Below is a small trained network, with its code and all its weights. Each question gives an input and a target symbol and asks what happens when units are switched off, that is, made to give their printed mean instead of their output.

import numpy as np


def w(rows, s, z=0):
    codes = np.array(rows[::2]) - 128.0
    scale = np.full(codes.shape[1], s)
    scale[-1] = z or s
    return codes * scale


def f(y):
    return y / 2 * (1 + np.tanh(0.7978845608 * (y + 0.044715 * y**3)))


def softmax(a):
    e = np.exp(a - a.max(-1, keepdims=True))
    return e / e.sum(-1, keepdims=True)


def log_softmax(a):
    a = a - a.max(-1, keepdims=True)
    return a - np.log(np.exp(a).sum(-1, keepdims=True))


def net(x, mask):
    ids = ['γεζηλμπστφψω'.index(c) for c in x.split()]
    T = len(ids)
    res = E[ids] + P[:T]
    u = 0
    for l in range(3):
        r = res
        for j in range(2):
            rows = slice(2 * j, 2 * j + 2)
            q, k, v = (r @ M[l][rows].T for M in (Q, K, V))
            z = softmax(np.where(np.tri(T) > 0, q @ k.T / 2**0.5, -1e9)) @ v
            o = O[l][rows]
            res = res + np.where(mask[u + j], z, o[:, -1]) @ o[:, :-1]
        u += 2
        y = f(res @ A[l][:, :-1].T + A[l][:, -1])
        res = res + np.where(mask[u : u + 8], y, B[l][:, -1]) @ B[l][:, :-1]
        u += 8
    return log_softmax(res[-1] @ U[:, :-1].T + U[:, -1])


Q, K, V, O, A, B = {}, {}, {}, {}, {}, {}
E = w([
[110,69,133,195,116,149,108],'γ',
[254,76,36,47,71,173,36],'ε',
[81,60,143,142,115,55,88],'ζ',
[205,68,205,184,121,200,102],'η',
[170,99,184,116,143,152,143],'λ',
[101,113,162,93,134,78,218],'μ',
[86,122,74,195,232,225,144],'π',
[170,156,163,146,196,120,235],'σ',
[109,101,212,122,115,139,151],'τ',
[150,71,171,216,112,180,53],'φ',
[181,193,177,152,56,65,51],'ψ',
[105,121,130,193,169,6,126],'ω',
],0.016)
P = w([
[2,90,190,144,5,202,176],'0',
[103,83,163,159,51,172,168],'1',
[137,90,151,161,77,149,167],'2',
[163,98,146,165,92,137,155],'3',
[178,109,148,165,107,130,148],'4',
[184,112,145,163,122,122,137],'5',
[194,117,145,160,133,113,129],'6',
[194,121,141,159,142,107,128],'7',
[196,124,140,166,149,104,124],'8',
[196,125,132,169,155,102,124],'9',
[198,125,133,167,162,99,116],'10',
[194,130,133,171,166,101,112],'11',
[196,131,138,171,175,103,108],'12',
[196,134,136,181,176,103,106],'13',
],0.0099)
Q[0] = w([
[198,1,195,160,89,87,148],'0.h1',
[236,134,186,148,123,130,192],'0.h1',
[227,47,110,201,102,146,17],'0.h2',
[84,69,193,72,154,103,163],'0.h2',
],0.0088)
K[0] = w([
[157,112,195,51,72,27,10],'0.h1',
[194,126,201,56,113,107,241],'0.h1',
[164,62,19,61,44,209,21],'0.h2',
[113,47,254,85,97,63,146],'0.h2',
],0.0049)
V[0] = w([
[95,195,92,206,177,174,137],'0.h1',
[166,29,217,161,169,54,153],'0.h1',
[162,169,185,24,48,89,163],'0.h2',
[245,184,3,14,146,138,129],'0.h2',
],0.0066)
O[0] = w([
[94,114,160,148,185,96,3,175],'0.h1',
[153,209,69,197,44,216,136,211],'0.h1',
[141,59,123,254,104,124,39,2],'0.h2',
[75,90,123,68,234,100,64,32],'0.h2',
],0.007,0.0078)
A[0] = w([
[211,145,22,157,6,58,56,172],'0.n1',
[157,183,159,244,97,93,114,75],'0.n2',
[54,145,19,182,135,227,47,86],'0.n3',
[234,154,100,78,111,199,111,80],'0.n4',
[199,98,156,213,48,109,134,84],'0.n5',
[121,91,133,102,27,78,129,98],'0.n6',
[202,26,102,137,119,166,27,2],'0.n7',
[137,143,200,134,122,155,2,61],'0.n8',
],0.006,0.0073)
B[0] = w([
[136,102,205,68,162,149,153,250],'0.n1',
[113,117,75,86,182,104,113,222],'0.n2',
[116,41,164,99,77,101,202,176],'0.n3',
[2,93,97,102,103,106,125,171],'0.n4',
[108,141,143,98,199,83,120,253],'0.n5',
[76,120,105,63,206,70,111,138],'0.n6',
[178,87,145,125,140,121,134,137],'0.n7',
[188,150,102,157,56,78,163,114],'0.n8',
],0.0092,0.005)
Q[1] = w([
[160,73,67,171,217,140,97],'1.h1',
[91,55,184,44,132,161,80],'1.h1',
[254,68,66,68,153,3,125],'1.h2',
[55,159,139,107,30,47,176],'1.h2',
],0.0076)
K[1] = w([
[128,107,103,143,249,175,161],'1.h1',
[120,93,91,68,135,182,115],'1.h1',
[155,117,118,81,90,46,156],'1.h2',
[84,83,115,167,125,127,184],'1.h2',
],0.011)
V[1] = w([
[104,126,185,90,113,2,175],'1.h1',
[113,59,154,107,136,164,117],'1.h1',
[99,73,77,172,168,199,181],'1.h2',
[108,72,191,81,122,206,139],'1.h2',
],0.007)
O[1] = w([
[176,92,98,119,103,172,171,160],'1.h1',
[128,179,95,182,132,120,94,143],'1.h1',
[155,72,140,2,123,88,181,253],'1.h2',
[191,124,72,114,84,70,190,255],'1.h2',
],0.0073,0.006)
A[1] = w([
[102,82,41,153,123,121,102,178],'1.n1',
[158,188,103,85,204,145,141,160],'1.n2',
[97,150,146,116,153,9,113,115],'1.n3',
[133,50,153,142,155,148,110,152],'1.n4',
[154,71,78,141,99,143,89,128],'1.n5',
[78,76,161,92,128,152,96,254],'1.n6',
[124,79,91,112,56,162,73,20],'1.n7',
[188,114,144,150,87,94,130,124],'1.n8',
],0.012,0.0055)
B[1] = w([
[167,152,122,156,62,211,76,139],'1.n1',
[141,60,119,229,160,118,123,248],'1.n2',
[122,167,76,173,38,239,205,143],'1.n3',
[70,144,157,74,65,179,154,144],'1.n4',
[150,146,233,115,198,204,167,136],'1.n5',
[200,185,46,122,95,226,154,154],'1.n6',
[200,53,83,144,103,112,1,132],'1.n7',
[73,172,143,97,159,203,188,153],'1.n8',
],0.009,0.012)
Q[2] = w([
[168,80,198,54,194,189,137],'2.h1',
[85,215,110,123,61,162,225],'2.h1',
[237,103,173,188,11,59,97],'2.h2',
[65,152,63,182,253,192,155],'2.h2',
],0.0064)
K[2] = w([
[36,2,142,178,65,62,152],'2.h1',
[78,199,168,25,10,210,117],'2.h1',
[170,198,46,98,82,53,170],'2.h2',
[244,99,145,66,174,127,17],'2.h2',
],0.0073)
V[2] = w([
[221,73,116,219,149,161,110],'2.h1',
[2,166,135,86,97,129,105],'2.h1',
[84,83,96,108,174,114,42],'2.h2',
[129,155,175,155,161,121,192],'2.h2',
],0.0073)
O[2] = w([
[104,201,150,131,102,37,67,176],'2.h1',
[137,119,181,103,101,214,177,2],'2.h1',
[25,153,254,168,150,90,167,8],'2.h2',
[196,233,70,49,125,151,132,190],'2.h2',
],0.0075,0.0093)
A[2] = w([
[109,134,123,238,207,135,217,25],'2.n1',
[132,167,118,101,235,67,20,3],'2.n2',
[217,211,104,122,21,129,128,75],'2.n3',
[94,139,224,33,79,210,109,233],'2.n4',
[154,95,125,67,66,204,143,82],'2.n5',
[72,183,216,234,175,122,160,131],'2.n6',
[183,95,68,137,38,222,194,85],'2.n7',
[86,47,85,142,233,2,62,5],'2.n8',
],0.008,0.0052)
B[2] = w([
[109,91,174,44,66,98,95,181],'2.n1',
[82,138,222,212,159,203,130,155],'2.n2',
[2,95,158,95,173,121,141,195],'2.n3',
[143,125,63,165,76,139,168,144],'2.n4',
[169,125,125,226,185,48,181,189],'2.n5',
[233,132,141,61,145,147,73,152],'2.n6',
[89,156,185,79,66,115,57,251],'2.n7',
[93,129,150,161,56,95,219,182],'2.n8',
],0.009,0.019)
U = w([
[56,254,193,14,77,167,153,177],'γ',
[251,148,32,86,185,72,55,255],'ε',
[172,113,7,183,231,76,159,199],'ζ',
[63,145,179,175,209,134,162,173],'η',
[138,125,177,110,185,166,157,101],'λ',
[142,176,203,116,140,115,54,102],'μ',
[147,106,149,112,153,87,147,14],'π',
[143,184,131,131,109,172,167,76],'σ',
[15,5,90,130,163,171,149,122],'τ',
[22,152,111,119,152,104,94,53],'φ',
[134,204,106,131,86,87,120,13],'ψ',
[99,176,114,133,93,173,142,82],'ω',
],0.0077,0.0079)

Each question gives the input, a string of symbols that net reads in full, and the target symbol t.
The units are the heads (2 rows each of Q, K, V and O) and the neurons (one row each of A and B). Each row of codes is followed by its name. A weight is (code - 128) times the scale printed after its matrix; where a second scale follows, it is the last column's (O, A, B and U).
mask holds one flag per unit, layer by layer, with each layer's heads first. A switched-off unit (its flag False) gives its mean, the last column of its rows in O or B, instead of its output. The means were averaged over made-up inputs and are rounded, as every weight is.
A unit's drop is (log p(t) with every unit on - log p(t) with that unit switched off) / (log p(t) with every unit on - log p(t) with every unit switched off).
The circuit of an input: a set's keep is (log p(t) with only the set's units on - log p(t) with every unit switched off) / (log p(t) with every unit on - log p(t) with every unit switched off). Starting from the 12 units with the biggest drops (on a tie, the unit counted first), units are removed one at a time, each time the one whose removal leaves the highest keep (on an exact tie, the one counted first), for as long as the keep stays at least 0.8.
units of the circuit, in order: the units of the circuit, biggest drop first
k most important neurons: the k neurons with the biggest drops, biggest first
top k neurons in layer l: the k neurons of layer l with the biggest drops, biggest first
which heads matter: for each layer, one digit per head in row order, 1 if its drop is at least 0.15 and else 0, layers parted by /
input σ π η γ ε σ μ ζ π ψ, target μ: units of the circuit, in order	(2.h2 0.h2 2.n6 1.h2)
input τ μ φ τ ω π λ π η π μ, target ε: 3 most important neurons	(0.n5 0.n2 0.n3)
input ψ π ζ φ λ σ ω, target γ: 4 most important neurons	(1.n3 1.n2 2.n5 2.n1)
input ζ ψ φ ω ζ ζ ζ ψ ω ε π τ ω, target μ: units of the circuit, in order	(2.n6 2.h2 0.h2)
input π γ σ ψ π π η, target γ: units of the circuit, in order	(1.n2)
input μ ω ζ π σ σ π σ ω ω ω, target η: top 4 neurons in layer 0	(0.n4 0.n3 0.n2 0.n5)
input π π φ σ ζ π γ, target γ: which heads matter	11 / 00 / 01
input π π μ π ζ σ σ, target ε: units of the circuit, in order	(2.n8 2.n2)
input ζ σ ε σ ω σ ζ π σ π η ζ ζ, target φ: 2 most important neurons	(1.n1 1.n2)
input σ μ η η σ π π π σ π η ε λ, target η: units of the circuit, in order	(0.h2 2.h1 2.n2)
input π ζ η ω σ ψ μ π π ω π, target η: 3 most important neurons	(2.n2 0.n4 1.n3)
input ζ η π π π π μ π ω σ, target γ: which heads matter	10 / 00 / 10
input ψ λ γ π π τ ε σ, target μ: which heads matter	01 / 01 / 11
input π π π σ η π σ τ π π π σ, target ζ: units of the circuit, in order	(1.n2)
input π λ μ σ π σ π ε ζ λ, target η: 3 most important neurons	(1.n5 0.n3 2.n7)
input ζ σ φ ζ, target ε: 4 most important neurons	(0.n1 0.n6 0.n5 0.n2)
input π π π ω η, target γ: 4 most important neurons	(2.n7 2.n3 1.n2 0.n4)
input φ γ γ ψ σ π σ η ω σ, target ζ: units of the circuit, in order	(0.h2 2.n7)
input π π π, target ζ: which heads matter	11 / 01 / 00
input σ φ σ φ ζ γ φ τ μ σ ψ, target γ: top 2 neurons in layer 2	(2.n7 2.n3)
input π π ω π ω σ φ ε ψ, target μ: units of the circuit, in order	(1.h2 0.h2)
input π ω π λ γ π π σ ε ψ π π, target μ: 3 most important neurons	(2.n6 1.n7 0.n4)
input ζ σ ζ π ψ π ε π π ζ σ ω, target μ: units of the circuit, in order	(2.h2 2.n6 0.h2)
input η π φ ε λ π ε τ π ε σ, target π: 3 most important neurons	(1.n7 2.n8 2.n7)
input φ ω ω λ π ω μ π π ω, target η: 3 most important neurons	(0.n2 0.n5 2.n2)
input π π ε φ π σ, target π: 4 most important neurons	(1.n7 1.n8 2.n7 1.n4)
input σ π ω ω σ ω φ ε σ ω, target ψ: top 2 neurons in layer 0	(0.n4 0.n7)
input π σ π π φ γ ε σ η π π ζ, target φ: 4 most important neurons	(1.n1 1.n7 1.n2 0.n7)
input φ φ ζ μ π σ π γ π σ γ, target ε: 4 most important neurons	(0.n5 0.n2 1.n3 0.n3)
input η ψ η π π τ η η σ η σ π σ τ, target ε: 2 most important neurons	(0.n2 0.n5)
